Below are the code and all the weights of a small trained network. Each question names an input and a target symbol and asks about switching units off, where a switched-off unit gives its printed mean instead of its output.

import numpy as np


def w(rows, s, z=0):
    codes = np.array(rows[::2]) - 128.0
    scale = np.full(codes.shape[1], s)
    scale[-1] = z or s
    return codes * scale


def norm(h):
    return h / np.sqrt((h * h).mean(-1, keepdims=True) + 1e-5)


def f(y):
    return np.maximum(y, 0)


def softmax(a):
    e = np.exp(a - a.max(-1, keepdims=True))
    return e / e.sum(-1, keepdims=True)


def log_softmax(a):
    a = a - a.max(-1, keepdims=True)
    return a - np.log(np.exp(a).sum(-1, keepdims=True))


def net(x, mask):
    ids = ['ΓΣΦΩαβεζηθλμξπτ'.index(c) for c in x.split()]
    T = len(ids)
    res = E[ids] + P[:T]
    u = 0
    for l in range(3):
        q, k, v = (norm(res) @ M[l].T for M in (Q, K, V))
        z = softmax(np.where(np.tri(T) > 0, q @ k.T / 3**0.5, -1e9)) @ v
        res = res + np.where(mask[u], z, O[l][:, -1]) @ O[l][:, :-1]
        u += 1
        y = f(norm(res) @ A[l][:, :-1].T + A[l][:, -1])
        res = res + np.where(mask[u : u + 4], y, B[l][:, -1]) @ B[l][:, :-1]
        u += 4
    return log_softmax(norm(res)[-1] @ U[:, :-1].T + U[:, -1])


Q, K, V, O, A, B = {}, {}, {}, {}, {}, {}
E = w([
[152,88,110,74],'Γ',
[116,117,209,194],'Σ',
[98,113,155,104],'Φ',
[150,83,125,94],'Ω',
[132,96,173,112],'α',
[229,106,45,134],'β',
[138,154,141,170],'ε',
[77,107,247,181],'ζ',
[128,81,83,92],'η',
[126,51,176,135],'θ',
[128,122,139,140],'λ',
[202,118,133,207],'μ',
[141,47,119,150],'ξ',
[58,91,37,228],'π',
[199,229,166,169],'τ',
],0.015)
P = w([
[142,100,93,59],'0',
[132,148,88,101],'1',
[199,92,255,105],'2',
[85,174,57,110],'3',
[218,106,241,93],'4',
[87,190,83,133],'5',
[196,92,249,66],'6',
[84,192,68,140],'7',
],0.0095)
Q[0] = w([
[147,116,19,207],'0.h1',
[45,151,171,44],'0.h1',
[185,185,98,255],'0.h1',
],0.0078)
K[0] = w([
[108,120,210,170],'0.h1',
[25,75,74,174],'0.h1',
[87,254,75,75],'0.h1',
],0.0081)
V[0] = w([
[2,204,54,49],'0.h1',
[139,95,168,46],'0.h1',
[111,39,101,122],'0.h1',
],0.0081)
O[0] = w([
[69,69,151,95,3],'0.h1',
[174,93,218,143,205],'0.h1',
[217,95,66,254,202],'0.h1',
],0.0069,0.0052)
A[0] = w([
[203,62,136,44,212],'0.n1',
[197,100,18,255,246],'0.n2',
[171,97,197,32,86],'0.n3',
[9,119,211,203,7],'0.n4',
],0.0063,0.0019)
B[0] = w([
[58,137,222,172,195],'0.n1',
[23,199,143,207,255],'0.n2',
[232,99,162,255,165],'0.n3',
[77,39,151,148,143],'0.n4',
],0.0074,0.0082)
Q[1] = w([
[55,209,160,89],'1.h1',
[129,64,166,15],'1.h1',
[61,223,105,3],'1.h1',
],0.006)
K[1] = w([
[122,126,128,125],'1.h1',
[127,2,141,183],'1.h1',
[94,39,199,115],'1.h1',
],0.0089)
V[1] = w([
[125,73,233,123],'1.h1',
[180,222,166,16],'1.h1',
[190,62,254,37],'1.h1',
],0.0062)
O[1] = w([
[30,138,54,58,141],'1.h1',
[32,116,239,67,11],'1.h1',
[254,177,56,92,1],'1.h1',
],0.0093,0.0046)
A[1] = w([
[93,26,70,126,52],'1.n1',
[202,202,82,185,165],'1.n2',
[35,67,143,206,189],'1.n3',
[73,236,49,2,253],'1.n4',
],0.0087,0.0046)
B[1] = w([
[33,18,146,96,133],'1.n1',
[72,151,143,66,189],'1.n2',
[126,254,79,19,246],'1.n3',
[64,154,191,37,153],'1.n4',
],0.0072,0.011)
Q[2] = w([
[218,183,145,95],'2.h1',
[239,93,199,235],'2.h1',
[88,176,2,18],'2.h1',
],0.0081)
K[2] = w([
[108,99,70,150],'2.h1',
[132,1,42,124],'2.h1',
[15,176,235,73],'2.h1',
],0.0083)
V[2] = w([
[117,144,245,157],'2.h1',
[207,208,126,163],'2.h1',
[217,141,145,49],'2.h1',
],0.012)
O[2] = w([
[20,162,120,113,137],'2.h1',
[140,214,186,253,254],'2.h1',
[199,254,147,89,33],'2.h1',
],0.011,0.0061)
A[2] = w([
[53,152,33,76,127],'2.n1',
[98,87,226,119,254],'2.n2',
[91,247,122,239,96],'2.n3',
[65,156,36,86,102],'2.n4',
],0.011,0.0093)
B[2] = w([
[127,83,36,167,168],'2.n1',
[109,142,6,80,232],'2.n2',
[99,47,214,47,255],'2.n3',
[99,73,78,232,156],'2.n4',
],0.011,0.013)
U = w([
[189,168,127,139,185],'Γ',
[109,112,83,251,146],'Σ',
[192,190,125,224,100],'Φ',
[115,65,75,124,81],'Ω',
[178,59,102,30,76],'α',
[63,151,169,101,108],'β',
[81,244,97,48,142],'ε',
[118,194,123,17,118],'ζ',
[162,88,196,210,102],'η',
[132,104,188,82,63],'θ',
[137,238,179,161,172],'λ',
[163,71,64,129,111],'μ',
[56,155,148,185,154],'ξ',
[71,71,155,123,92],'π',
[181,158,99,92,255],'τ',
],0.012,0.0051)

Each question gives the input, a string of symbols that net reads in full, and the target symbol t.
The units are the heads (3 rows each of Q, K, V and O) and the neurons (one row each of A and B). Each row of codes is followed by its name. A weight is (code - 128) times the scale printed after its matrix; where a second scale follows, it is the last column's (O, A, B and U).
mask holds one flag per unit, layer by layer, with each layer's heads first. A switched-off unit (its flag False) gives its mean, the last column of its rows in O or B, instead of its output. The means were averaged over made-up inputs and are rounded, as every weight is.
A unit's drop is (log p(t) with every unit on - log p(t) with that unit switched off) / (log p(t) with every unit on - log p(t) with every unit switched off).
The circuit of an input: a set's keep is (log p(t) with only the set's units on - log p(t) with every unit switched off) / (log p(t) with every unit on - log p(t) with every unit switched off). Starting from the 12 units with the biggest drops (on a tie, the unit counted first), units are removed one at a time, each time the one whose removal leaves the highest keep (on an exact tie, the one counted first), for as long as the keep stays at least 0.8.
units of the circuit, in order: the units of the circuit, biggest drop first
unit that matters most: the unit with the biggest drop
top k neurons: the k neurons with the biggest drops, biggest first
k most important neurons of layer l: the k neurons of layer l with the biggest drops, biggest first
input θ β Φ, target η: unit that matters most => 0.h1
input λ α θ τ τ ε, target ε: units of the circuit, in order => 0.h1, 2.h1, 1.h1
input ξ Φ ξ, target Σ: units of the circuit, in order => 2.h1, 0.h1, 2.n3
input ξ β α, target Σ: units of the circuit, in order => 2.n3, 2.h1, 0.n2
input ε λ ζ π ε, target ε: units of the circuit, in order => 0.h1, 0.n2, 2.n3, 2.h1
input θ ε θ, target η: units of the circuit, in order => 1.h1, 0.h1, 2.h1, 0.n2
input ε μ β ε λ, target ε: units of the circuit, in order => 0.h1, 2.h1
input ξ Γ ξ, target Σ: units of the circuit, in order => 2.h1, 2.n3, 0.h1
input θ η α, target η: units of the circuit, in order => 1.h1, 2.h1
input ζ α μ μ Φ Ω θ, target α: top 4 neurons => 0.n2, 0.n4, 0.n1, 1.n3
input θ τ τ Σ, target ε: units of the circuit, in order => 0.h1, 2.h1, 0.n2
input ξ θ ζ μ η, target Σ: units of the circuit, in order => 2.h1, 2.n3, 0.h1
input α ε η η α Φ α, target λ: top 4 neurons => 1.n3, 0.n2, 0.n3, 0.n1
input ξ η Φ Ω ζ ξ Γ, target Σ: units of the circuit, in order => 2.n3, 0.h1, 2.h1
input λ π Φ α, target Σ: top 2 neurons => 0.n3, 2.n4
input ζ π ξ Φ μ, target α: top 2 neurons => 0.n2, 0.n4
input ξ β θ ξ Σ, target Σ: top neuron => 2.n3
input ε Φ Ω β τ, target ε: 2 most important neurons of layer 0 => 0.n2, 0.n1
input ζ τ Ω, target α: top 4 neurons => 0.n2, 0.n4, 1.n3, 1.n1
input ζ α α Ω θ, target α: top 4 neurons => 0.n1, 0.n2, 0.n4, 1.n3
input Φ θ β ε θ ε Σ, target τ: top 2 neurons => 0.n2, 0.n3
